Below is a small trained network, with its code and all its weights. Each question gives an input and a class and asks what happens when units are switched off, that is, made to give their printed mean instead of their output.

import numpy as np


def w(rows, s, z=0):
    codes = np.array(rows[::2]) - 128.0
    scale = np.full(codes.shape[1], s)
    scale[-1] = z or s
    return codes * scale


def f(y):
    return y / 2 * (1 + np.tanh(0.7978845608 * (y + 0.044715 * y**3)))


def log_softmax(a):
    a = a - a.max(-1, keepdims=True)
    return a - np.log(np.exp(a).sum(-1, keepdims=True))


def net(x, mask):
    res = np.array(x, float).reshape(1, 6) / 4 @ E
    y = f(res @ A[0][:, :-1].T + A[0][:, -1])
    res = res + np.where(mask, y, B[0][:, -1]) @ B[0][:, :-1]
    return log_softmax(res[-1] @ U[:, :-1].T + U[:, -1])


A, B = {}, {}
E = w([
[127,126,120,132],'x0',
[34,31,172,188],'x1',
[130,122,125,126],'x2',
[120,126,127,124],'x3',
[72,235,94,248],'x4',
[2,118,23,67],'x5',
],0.0074)
A[0] = w([
[97,248,111,240,253],'n0',
[185,134,205,196,102],'n1',
[79,59,183,191,29],'n2',
[155,127,248,121,115],'n3',
[63,75,191,150,16],'n4',
[146,87,170,49,123],'n5',
[107,183,138,142,81],'n6',
],0.011,0.0036)
B[0] = w([
[128,59,170,175,253],'n0',
[38,159,241,74,193],'n1',
[187,169,130,215,175],'n2',
[96,130,181,134,182],'n3',
[182,254,151,135,163],'n4',
[138,70,159,193,182],'n5',
[159,121,113,182,141],'n6',
],0.01,0.011)
U = w([
[14,129,136,88,186],'0',
[255,197,101,159,196],'1',
[114,101,120,127,192],'2',
[110,112,119,124,196],'3',
[151,50,121,146,33],'4',
[87,127,123,113,151],'5',
[140,185,85,112,2],'6',
],0.011,0.006)

Each question gives the input, the list of numbers given to net, and the class t.
The units are the neurons (one row each of A and B). Each row of codes is followed by its name. A weight is (code - 128) times the scale printed after its matrix; where a second scale follows, it is the last column's (A, B and U).
mask holds one flag per neuron, in row order. A switched-off neuron (its flag False) gives its mean, the last column of its row in B, instead of its output. The means were averaged over made-up inputs and are rounded, as every weight is.
A unit's drop is (log p(t) with every unit on - log p(t) with that unit switched off) / (log p(t) with every unit on - log p(t) with every unit switched off).
The circuit of an input: a set's keep is (log p(t) with only the set's units on - log p(t) with every unit switched off) / (log p(t) with every unit on - log p(t) with every unit switched off). Starting from all 7 units, units are removed one at a time, each time the one whose removal leaves the highest keep (on an exact tie, the one counted first), for as long as the keep stays at least 0.8.
circuit, biggest first: the units of the circuit, biggest drop first
most important unit: the unit with the biggest drop
top k neurons: the k neurons with the biggest drops, biggest first
drop when u is switched off: that unit's drop, to one decimal
input [6,0,5,7,8,7], class 4: top 3 neurons	n0, n1, n6
input [-2,7,-5,4,0,3], class 1: circuit, biggest first	n4, n2
input [1,8,4,1,-7,-2], class 1: most important unit	n4
input [-7,-3,4,3,-7,6], class 4: top 3 neurons	n5, n1, n4
input [-5,4,0,5,6,3], class 4: circuit, biggest first	n0, n1
input [3,6,-5,-8,6,6], class 3: top 2 neurons	n0, n1
input [7,-4,7,7,-8,-8], class 0: circuit, biggest first	n1, n3
input [1,7,7,2,8,6], class 4: top 2 neurons	n0, n1
input [7,5,-3,4,-2,-8], class 0: top 2 neurons	n1, n3
input [-3,8,-4,-5,6,-1], class 1: top 2 neurons	n2, n4
input [0,-3,6,7,8,-7], class 4: top 3 neurons	n0, n6, n4
input [-5,-6,-1,-8,6,-3], class 3: circuit, biggest first	n0, n1
input [4,-5,-5,-6,3,-2], class 3: circuit, biggest first	n2, n4
input [4,3,1,6,3,-6], class 0: circuit, biggest first	n1
input [-4,4,2,-3,-5,-7], class 0: top 3 neurons	n1, n3, n0
input [1,-3,2,2,5,-1], class 4: top 2 neurons	n0, n4
input [-3,7,-4,0,-1,-4], class 1: top 3 neurons	n2, n4, n0
input [-8,-3,2,5,8,6], class 4: top 3 neurons	n0, n1, n6
input [4,1,-3,0,8,3], class 4: top 2 neurons	n0, n1
input [-7,-2,4,-6,2,-4], class 5: top neuron	n1
input [-4,7,-1,3,-3,3], class 1: drop when n4 is switched off	0.3
input [8,-4,2,6,4,-8], class 0: drop when n1 is switched off	0.5
input [-6,6,-5,0,-1,5], class 1: drop when n4 is switched off	0.3
input [6,-2,2,-3,-4,-6], class 0: drop when n3 is switched off	0.1
